Below are the code and all the weights of a small trained network. Each question names an input and a target symbol and asks about switching units off, where a switched-off unit gives its printed mean instead of its output.

import numpy as np


def w(rows, s, z=0):
    codes = np.array(rows[::2]) - 128.0
    scale = np.full(codes.shape[1], s)
    scale[-1] = z or s
    return codes * scale


def norm(h):
    return h / np.sqrt((h * h).mean(-1, keepdims=True) + 1e-5)


def f(y):
    return np.maximum(y, 0)


def softmax(a):
    e = np.exp(a - a.max(-1, keepdims=True))
    return e / e.sum(-1, keepdims=True)


def log_softmax(a):
    a = a - a.max(-1, keepdims=True)
    return a - np.log(np.exp(a).sum(-1, keepdims=True))


def net(x, mask):
    ids = ['ΔΠΣΦβγηθμξψω'.index(c) for c in x.split()]
    T = len(ids)
    res = E[ids] + P[:T]
    u = 0
    for l in range(3):
        q, k, v = (norm(res) @ M[l].T for M in (Q, K, V))
        z = softmax(np.where(np.tri(T) > 0, q @ k.T / 4**0.5, -1e9)) @ v
        res = res + np.where(mask[u], z, O[l][:, -1]) @ O[l][:, :-1]
        u += 1
        y = f(norm(res) @ A[l][:, :-1].T + A[l][:, -1])
        res = res + np.where(mask[u : u + 8], y, B[l][:, -1]) @ B[l][:, :-1]
        u += 8
    return log_softmax(norm(res)[-1] @ U[:, :-1].T + U[:, -1])


Q, K, V, O, A, B = {}, {}, {}, {}, {}, {}
E = w([
[72,43,138,75,35,141,122,65],'Δ',
[132,189,132,160,149,74,150,155],'Π',
[33,125,133,218,181,95,166,138],'Σ',
[182,121,61,162,138,98,167,202],'Φ',
[53,146,125,114,171,52,172,176],'β',
[111,119,187,18,96,75,107,98],'γ',
[158,116,63,100,92,67,195,159],'η',
[113,182,130,229,136,104,146,138],'θ',
[85,250,44,26,161,207,146,52],'μ',
[93,142,139,182,138,42,101,71],'ξ',
[114,41,93,60,110,98,150,145],'ψ',
[172,159,94,103,111,123,187,203],'ω',
],0.02)
P = w([
[94,142,128,143,178,94,95,145],'0',
[123,114,157,132,104,140,249,154],'1',
[120,140,112,114,92,138,114,186],'2',
[192,100,103,145,219,110,126,93],'3',
[145,131,214,137,140,91,226,57],'4',
[122,187,101,137,107,89,48,163],'5',
],0.018)
Q[0] = w([
[111,150,136,168,165,76,127,145],'0.h0',
[157,109,160,114,127,142,238,111],'0.h0',
[98,130,243,80,136,195,41,2],'0.h0',
[97,140,107,93,133,43,44,40],'0.h0',
],0.0062)
K[0] = w([
[198,114,77,135,109,104,128,83],'0.h0',
[125,61,134,117,16,206,108,185],'0.h0',
[100,1,151,188,45,8,92,255],'0.h0',
[191,84,191,113,154,79,163,63],'0.h0',
],0.0061)
V[0] = w([
[110,3,200,154,156,21,178,186],'0.h0',
[60,186,38,62,104,145,131,53],'0.h0',
[108,92,159,201,95,57,192,137],'0.h0',
[113,203,40,123,212,191,203,52],'0.h0',
],0.0043)
O[0] = w([
[103,125,119,137,82,1,175,188,254],'0.h0',
[81,216,24,111,193,144,157,147,116],'0.h0',
[198,105,149,182,25,134,21,224,222],'0.h0',
[75,183,80,111,251,76,234,143,174],'0.h0',
],0.0066,0.0057)
A[0] = w([
[115,100,81,82,86,104,184,129,167],'0.n0',
[122,110,118,136,123,103,210,75,108],'0.n1',
[136,37,151,66,31,108,104,59,32],'0.n2',
[106,70,155,127,123,136,123,191,103],'0.n3',
[149,173,99,110,134,111,172,125,251],'0.n4',
[71,164,82,81,174,123,181,129,167],'0.n5',
[154,137,74,120,131,137,149,138,112],'0.n6',
[124,201,16,131,131,254,130,42,143],'0.n7',
],0.009,0.0033)
B[0] = w([
[132,96,196,152,167,131,88,98,218],'0.n0',
[121,121,169,105,100,137,135,155,207],'0.n1',
[112,176,156,198,177,126,144,141,153],'0.n2',
[108,140,54,118,103,164,122,130,187],'0.n3',
[118,136,186,102,152,147,65,108,248],'0.n4',
[145,117,179,143,135,183,97,160,253],'0.n5',
[158,113,154,137,160,161,116,99,146],'0.n6',
[49,170,214,11,72,86,188,203,155],'0.n7',
],0.011,0.0062)
Q[1] = w([
[171,97,105,167,71,147,89,175],'1.h0',
[109,139,159,117,47,146,198,168],'1.h0',
[121,122,146,111,126,94,247,90],'1.h0',
[157,88,139,123,202,163,172,92],'1.h0',
],0.014)
K[1] = w([
[126,103,134,190,197,112,125,145],'1.h0',
[135,138,45,148,114,90,25,120],'1.h0',
[116,143,88,115,43,158,102,168],'1.h0',
[79,163,183,118,10,116,173,166],'1.h0',
],0.012)
V[1] = w([
[100,233,73,255,144,218,209,123],'1.h0',
[144,69,202,123,26,110,147,120],'1.h0',
[78,9,73,234,90,50,118,53],'1.h0',
[144,198,127,119,122,96,224,157],'1.h0',
],0.0085)
O[1] = w([
[81,15,203,111,133,101,2,121,4],'1.h0',
[43,155,81,135,162,191,137,90,36],'1.h0',
[89,64,87,59,185,33,193,29,140],'1.h0',
[177,212,185,182,222,115,123,186,223],'1.h0',
],0.0098,0.0023)
A[1] = w([
[115,185,53,128,110,93,27,68,137],'1.n0',
[152,86,220,132,92,101,46,125,4],'1.n1',
[253,120,184,188,73,146,83,131,250],'1.n2',
[171,138,44,108,114,90,84,156,156],'1.n3',
[89,62,89,148,136,238,141,128,41],'1.n4',
[228,118,107,20,115,95,147,103,43],'1.n5',
[174,16,80,163,65,121,185,128,167],'1.n6',
[108,50,117,88,137,107,88,22,99],'1.n7',
],0.0062,0.0028)
B[1] = w([
[209,254,162,187,20,122,130,112,158],'1.n0',
[123,101,92,153,110,101,116,69,190],'1.n1',
[86,129,68,175,72,37,95,138,253],'1.n2',
[91,181,59,172,124,114,100,87,178],'1.n3',
[210,171,179,121,84,89,109,133,129],'1.n4',
[60,79,38,137,176,83,64,110,141],'1.n5',
[180,167,164,156,65,151,118,108,173],'1.n6',
[199,222,4,202,69,124,116,155,193],'1.n7',
],0.0059,0.0038)
Q[2] = w([
[83,226,22,142,197,151,12,149],'2.h0',
[77,109,60,71,2,76,139,220],'2.h0',
[91,172,174,120,121,146,226,104],'2.h0',
[201,31,52,136,199,154,107,116],'2.h0',
],0.012)
K[2] = w([
[215,112,252,141,224,141,180,89],'2.h0',
[121,202,78,183,249,107,43,67],'2.h0',
[131,130,107,30,62,114,88,108],'2.h0',
[120,90,141,209,111,33,204,122],'2.h0',
],0.012)
V[2] = w([
[135,95,120,22,144,147,144,217],'2.h0',
[97,207,213,42,100,138,103,75],'2.h0',
[237,59,86,168,106,162,129,108],'2.h0',
[254,208,118,107,123,72,77,59],'2.h0',
],0.012)
O[2] = w([
[173,145,94,109,10,70,208,223,125],'2.h0',
[199,228,180,161,99,186,166,31,94],'2.h0',
[20,39,77,171,131,204,142,202,9],'2.h0',
[178,119,147,237,210,233,193,131,91],'2.h0',
],0.013,0.012)
A[2] = w([
[141,194,158,153,185,141,83,175,134],'2.n0',
[43,105,44,33,110,68,148,91,3],'2.n1',
[51,150,51,26,106,195,124,23,81],'2.n2',
[100,70,178,130,128,85,51,103,26],'2.n3',
[243,133,111,81,58,73,185,183,179],'2.n4',
[127,179,67,171,104,251,203,159,209],'2.n5',
[95,128,70,151,191,162,191,116,84],'2.n6',
[144,147,136,130,117,117,108,97,103],'2.n7',
],0.015,0.005)
B[2] = w([
[185,75,171,177,81,133,166,98,189],'2.n0',
[222,69,157,95,48,176,171,102,176],'2.n1',
[4,130,107,231,77,140,182,135,135],'2.n2',
[110,159,124,89,172,162,88,119,182],'2.n3',
[62,194,134,171,139,96,112,121,249],'2.n4',
[105,132,94,10,99,167,48,148,152],'2.n5',
[172,126,87,126,185,79,154,130,149],'2.n6',
[69,124,144,114,121,147,182,187,154],'2.n7',
],0.018,0.017)
U = w([
[43,114,120,145,96,192,126,81,237],'Δ',
[197,77,188,196,108,124,117,162,108],'Π',
[150,76,149,42,94,73,80,118,87],'Σ',
[83,57,106,154,146,88,131,254,121],'Φ',
[57,194,126,143,123,19,133,144,80],'β',
[171,223,152,51,156,219,164,86,131],'γ',
[133,182,60,53,173,182,128,192,254],'η',
[60,156,177,132,219,181,14,145,46],'θ',
[122,159,124,120,114,164,118,126,109],'μ',
[142,144,86,117,226,96,193,68,86],'ξ',
[143,86,75,113,66,115,221,155,177],'ψ',
[100,122,124,154,78,202,53,214,203],'ω',
],0.0099,0.0031)

Each question gives the input, a string of symbols that net reads in full, and the target symbol t.
The units are the heads (4 rows each of Q, K, V and O) and the neurons (one row each of A and B). Each row of codes is followed by its name. A weight is (code - 128) times the scale printed after its matrix; where a second scale follows, it is the last column's (O, A, B and U).
mask holds one flag per unit, layer by layer, with each layer's heads first. A switched-off unit (its flag False) gives its mean, the last column of its rows in O or B, instead of its output. The means were averaged over made-up inputs and are rounded, as every weight is.
A unit's drop is (log p(t) with every unit on - log p(t) with that unit switched off) / (log p(t) with every unit on - log p(t) with every unit switched off).
The circuit of an input: a set's keep is (log p(t) with only the set's units on - log p(t) with every unit switched off) / (log p(t) with every unit on - log p(t) with every unit switched off). Starting from the 12 units with the biggest drops (on a tie, the unit counted first), units are removed one at a time, each time the one whose removal leaves the highest keep (on an exact tie, the one counted first), for as long as the keep stays at least 0.8.
circuit, biggest first: the units of the circuit, biggest drop first
unit that matters most: the unit with the biggest drop
top k neurons: the k neurons with the biggest drops, biggest first
top k neurons in layer l: the k neurons of layer l with the biggest drops, biggest first
drop of u: that unit's drop, to one decimal
input β μ η, target γ: unit that matters most	0.h0
input ψ Σ β Σ, target Σ: circuit, biggest first	2.h0; 2.n1
input γ Σ β ξ, target Σ: circuit, biggest first	2.h0; 2.n1
input β β β μ Φ, target γ: circuit, biggest first	0.n7; 0.h0; 2.h0
input ψ η ω ξ, target η: top 2 neurons in layer 0	0.n0; 0.n4
input Π β ξ, target Π: top 2 neurons	2.n4; 2.n0
input β β η γ, target β: circuit, biggest first	2.h0; 2.n4
input β θ ξ β η, target ξ: circuit, biggest first	2.h0; 1.h0; 2.n6
input Π θ γ, target Π: circuit, biggest first	2.h0; 2.n0; 1.h0
input β β Π Φ Σ, target Π: circuit, biggest first	1.h0; 2.n0
input Σ Σ Σ ω Φ β, target ω: circuit, biggest first	2.h0; 1.h0; 2.n5
input Π β β, target Π: circuit, biggest first	2.h0; 2.n0
input Σ β Π, target Σ: circuit, biggest first	2.h0; 2.n1; 1.h0
input β θ ω θ β ψ, target θ: circuit, biggest first	2.h0
input η μ Σ β, target γ: circuit, biggest first	0.n7; 2.h0; 0.h0
input Σ Σ β ω, target Σ: circuit, biggest first	2.h0; 2.n1
input η ω β Π, target ω: top 2 neurons	2.n5; 0.n0
input ψ Π Π, target ψ: top 2 neurons	2.n1; 0.n0
input Δ β ξ, target Δ: top 2 neurons	2.n2; 0.n2
input Π ξ Φ β Σ, target Φ: circuit, biggest first	2.h0
input Π β θ η Π Φ, target η: top 2 neurons in layer 2	2.n5; 2.n6
input ξ Σ β Π, target Σ: top 2 neurons	2.n1; 2.n4
input β β θ Φ, target β: drop of 2.n5	0.0
input Σ β β θ Δ β, target θ: drop of 2.h0	0.5
input Σ Σ β ξ Σ Π, target ξ: drop of 2.h0	0.6
input Φ β β ψ, target β: drop of 2.h0	0.8
input η η β, target η: unit that matters most	1.h0
